Below are the code and all the weights of a small trained network. Each question names an input and a class and asks about switching units off, where a switched-off unit gives its printed mean instead of its output.

import numpy as np


def w(rows, s, z=0):
    codes = np.array(rows[::2]) - 128.0
    scale = np.full(codes.shape[1], s)
    scale[-1] = z or s
    return codes * scale


def f(y):
    return np.maximum(y, 0)


def log_softmax(a):
    a = a - a.max(-1, keepdims=True)
    return a - np.log(np.exp(a).sum(-1, keepdims=True))


def net(x, mask):
    res = np.array(x, float).reshape(1, 5) / 4 @ E
    y = f(res @ A[0][:, :-1].T + A[0][:, -1])
    res = res + np.where(mask, y, B[0][:, -1]) @ B[0][:, :-1]
    return log_softmax(res[-1] @ U[:, :-1].T + U[:, -1])


A, B = {}, {}
E = w([
[113,37,65,169,218,202,160,80,97,115],'x0',
[142,150,216,141,97,184,83,149,202,217],'x1',
[215,68,80,166,67,160,88,90,120,79],'x2',
[169,176,171,148,111,184,200,154,159,118],'x3',
[96,110,133,50,77,79,162,117,248,125],'x4',
],0.011)
A[0] = w([
[193,85,98,152,184,160,220,169,182,160,96],'neuron 1',
[137,161,86,113,54,50,89,152,46,135,118],'neuron 2',
[93,255,203,63,93,151,94,229,96,179,160],'neuron 3',
[36,159,169,47,141,72,143,137,249,180,157],'neuron 4',
[107,173,168,178,196,173,201,172,105,124,164],'neuron 5',
[148,133,125,70,72,117,39,170,68,129,137],'neuron 6',
[83,135,81,156,243,101,85,54,27,156,208],'neuron 7',
[152,84,128,92,181,76,37,160,137,235,149],'neuron 8',
[125,113,83,87,74,8,181,139,115,50,179],'neuron 9',
[45,32,125,72,111,90,87,130,139,134,128],'neuron 10',
[151,158,134,98,199,65,16,209,118,201,183],'neuron 11',
[192,103,152,145,37,173,57,131,122,167,254],'neuron 12',
[179,64,40,113,157,63,153,151,143,66,166],'neuron 13',
],0.0069,0.004)
B[0] = w([
[181,120,159,164,163,73,102,216,217,134,162],'neuron 1',
[185,92,149,103,70,85,87,159,123,60,167],'neuron 2',
[102,113,137,223,138,180,150,140,101,81,226],'neuron 3',
[57,163,117,119,165,167,167,71,98,145,249],'neuron 4',
[143,137,204,141,241,161,216,178,109,107,178],'neuron 5',
[174,121,156,146,100,132,72,222,186,102,160],'neuron 6',
[46,80,37,142,175,154,116,97,71,16,216],'neuron 7',
[80,105,70,204,136,167,94,138,180,170,172],'neuron 8',
[219,143,255,46,132,62,199,75,156,59,208],'neuron 9',
[125,138,115,130,175,128,100,78,142,167,182],'neuron 10',
[113,22,105,205,155,85,27,162,169,150,185],'neuron 11',
[199,81,135,149,196,138,60,174,134,98,194],'neuron 12',
[134,104,75,106,38,75,121,51,82,130,197],'neuron 13',
],0.008,0.015)
U = w([
[165,102,97,151,111,107,82,171,200,182,189],'0',
[163,109,83,61,67,82,136,115,105,85,169],'1',
[87,135,84,193,157,184,130,110,88,126,174],'2',
[109,174,112,70,115,127,154,8,173,180,45],'3',
[104,186,113,20,134,107,191,151,134,179,4],'4',
[194,156,179,116,164,145,153,149,139,115,130],'5',
],0.011,0.0023)

Each question gives the input, the list of numbers given to net, and the class t.
The units are the neurons (one row each of A and B). Each row of codes is followed by its name. A weight is (code - 128) times the scale printed after its matrix; where a second scale follows, it is the last column's (A, B and U).
mask holds one flag per neuron, in row order. A switched-off neuron (its flag False) gives its mean, the last column of its row in B, instead of its output. The means were averaged over made-up inputs and are rounded, as every weight is.
A unit's drop is (log p(t) with every unit on - log p(t) with that unit switched off) / (log p(t) with every unit on - log p(t) with every unit switched off).
The circuit of an input: a set's keep is (log p(t) with only the set's units on - log p(t) with every unit switched off) / (log p(t) with every unit on - log p(t) with every unit switched off). Starting from the 12 units with the biggest drops (on a tie, the unit counted first), units are removed one at a time, each time the one whose removal leaves the highest keep (on an exact tie, the one counted first), for as long as the keep stays at least 0.8.
units of the circuit, in order: the units of the circuit, biggest drop first
most important unit: the unit with the biggest drop
top k neurons: the k neurons with the biggest drops, biggest first
drop of u: that unit's drop, to one decimal
input [-1,2,4,4,-8], class 5: most important unit => neuron 4
input [-7,-5,-6,-1,-2], class 5: top 2 neurons => [neuron 9; neuron 13]
input [2,1,0,0,2], class 3: units of the circuit, in order => [neuron 3; neuron 11]
input [-2,-5,7,8,-4], class 1: top 2 neurons => [neuron 13; neuron 3]
input [-2,-7,-7,-1,-2], class 1: units of the circuit, in order => [neuron 9; neuron 2]
input [0,8,6,8,2], class 0: top 3 neurons => [neuron 9; neuron 4; neuron 5]
input [5,-3,8,2,-1], class 1: units of the circuit, in order => [neuron 13; neuron 3]
input [-7,7,0,-2,8], class 2: units of the circuit, in order => [neuron 4; neuron 3]
input [-1,-4,-5,7,4], class 4: top 3 neurons => [neuron 12; neuron 4; neuron 11]
input [-2,-5,-1,-5,-6], class 1: units of the circuit, in order => [neuron 2; neuron 3]
input [-7,1,-6,1,-4], class 2: top 2 neurons => [neuron 3; neuron 9]
input [4,-6,-7,-1,2], class 1: top 2 neurons => [neuron 3; neuron 9]
input [-6,-3,-3,-2,5], class 3: top 2 neurons => [neuron 4; neuron 12]
input [6,-2,8,5,7], class 1: units of the circuit, in order => [neuron 13]
input [-2,1,0,2,7], class 3: top 2 neurons => [neuron 4; neuron 5]
input [-2,-1,-7,6,2], class 2: top 2 neurons => [neuron 3; neuron 4]
input [-5,2,-5,-4,2], class 2: top 2 neurons => [neuron 4; neuron 3]
input [-3,3,-1,-3,7], class 3: top 2 neurons => [neuron 4; neuron 7]
input [-8,8,-7,-2,7], class 2: drop of neuron 3 => 0.2
input [-7,-1,-8,-4,1], class 2: most important unit => neuron 4
input [-2,6,-2,-6,-5], class 0: drop of neuron 6 => 0.3
